Each row is followed by roughly how far along a hidden order it lies, from 0 to 9. A new part has a new order.
[-31.7   0.6 -19.3  -4.4  -5.6  -7.0   5.7 -13.7  18.6  26.8  28.6   1.6
 -29.1  58.3  57.2  -7.4  33.2 -13.6  16.9   4.3 -17.4] : 9
[-10.1 -32.0   4.6  10.4  -2.2  -3.1  29.6  -1.7 -33.4  -8.6  99.9  -2.5
 -18.6  17.7  40.8  24.5  -1.7 -15.9 -18.6  21.8  -1.4] : 2
[-58.5  15.2 -30.1  -1.1   8.0  -9.8   2.0 -12.6  15.8  18.6 -19.7 -23.0
  27.1  14.0  50.9   6.0   6.0 -40.4  11.5 -37.5  -7.2] : 6
[-30.9 -13.1  18.3  38.6 -28.3  -8.8  12.6  -1.4  12.9  -0.6  74.5   1.6
 -19.3  72.9 -45.9  26.9  41.5  76.7 -22.6   8.3 -13.0] : 7
[-11.9 -13.9  21.7   2.3  -5.9   5.7  14.1   7.0  -0.6 -14.0  36.6  -5.1
   9.0   9.5 -38.1  53.3   6.5  54.7 -24.9  -8.2  -9.4] : 4
[-38.6   3.3 -11.6  -0.8  11.1 -19.8  17.3  -4.4 -18.2   2.0  39.1 -12.6
  13.6 -28.8  53.4  16.1 -15.5 -50.2 -13.1 -12.2   8.5] : 2
[ -6.2 -31.0  -9.0 -33.3  -3.5  12.8  34.0  -9.1 -12.2  13.4  58.3  -4.9
 -28.6  27.2  63.3  18.9  19.3 -21.9  25.3  21.9 -30.6] : 5
[-13.9   1.9 -12.4 -10.8  13.5 -15.7  20.3  -5.3 -27.9   4.7  40.9 -10.7
  13.9 -41.5  70.0   4.1 -28.4 -79.1  -4.6  -4.0  14.1] : 0
[-37.0 -10.9  16.0  38.2 -19.3  -9.6   3.9   2.3  24.7  -4.2  33.3  -1.4
  -5.4  49.9 -47.6  29.2  35.6  81.2 -20.5  -8.6 -12.9] : 7

New part:
[ 26.8  -0.9 -14.0  -4.1  -8.4  10.7 -15.0   9.7  11.4 -14.9   2.0   7.0
   3.9   6.3  39.1 -13.1] : 0
[ 3.3  5.2  6.1 -4.3 21.6 -3.2 -7.2  0.4 -3.3 -5.7 12.8 12.9 -1.9 11.5
 16.1 -3.3] : 5
[  7.3  22.7 -10.1  -9.2   5.1   3.2 -23.0  16.3  -8.6   2.4   5.6  13.9
  17.2  12.4  47.1  -0.5] : 4
[-24.8 -13.5  -3.7   1.5   2.7 -10.5   8.6  -9.5  -3.6 -13.5  11.3   9.0
  -7.2   0.9  28.4  -1.1] : 7
[-22.1  39.5  52.4  -4.8  -9.5   9.2 -16.8 -11.0 -25.8  25.9  -9.6  -4.1
  24.1  -1.5  13.0   2.2] : 6
[ -4.7  -5.9 -12.9  -2.6 -23.1   5.3  -5.3  -0.2   3.3 -16.1  -2.1   5.8
  11.4   2.5  67.7  -8.6] : 4
[  1.2  -5.9  22.0   2.4   3.6   6.9   2.0 -13.1   1.5  -8.0  -0.9  -1.6
 -10.2  -2.1  19.8 -11.6] : 3
[ -8.4  25.9  33.9  -4.6  18.1  -4.1  -7.5  -4.1 -19.6  13.5   5.0   5.0
   3.2   9.6 -10.5   4.3] : 7
[-25.2  28.3  25.5  -4.2   4.9   1.0 -11.4   0.5 -28.7  14.0  -1.0   7.5
  10.6   3.1  39.5  -3.4] : 9
[ 16.5  46.5  55.7  -5.8  31.4  10.5 -17.3  -3.6 -17.2  14.2  -3.3   0.0
   6.4  10.2 -12.9  -6.7] : 5
[-10.3  14.2  42.9  -4.5   5.4   5.0 -26.0  -0.2 -15.8  27.7  10.3   4.0
   6.9  -9.5 -31.4   4.6] : 0
[ 20.7  13.8 -34.6  -4.7  -0.7   8.6 -16.9  27.2  -1.3   3.4  -6.4   4.5
  11.0   3.9  31.5  -5.3] : 3
[  9.8  37.1   9.0  -3.2  15.8   2.0  -5.2   7.3 -20.0   7.8  -6.9   2.8
  10.6  11.7  25.3  -1.9] : 9
[ 13.9  13.3   5.9  -4.3  22.0  -0.3 -18.6   1.0  -0.5  -9.6   9.8  11.6
   1.5  16.8  27.7  -6.3] : 5
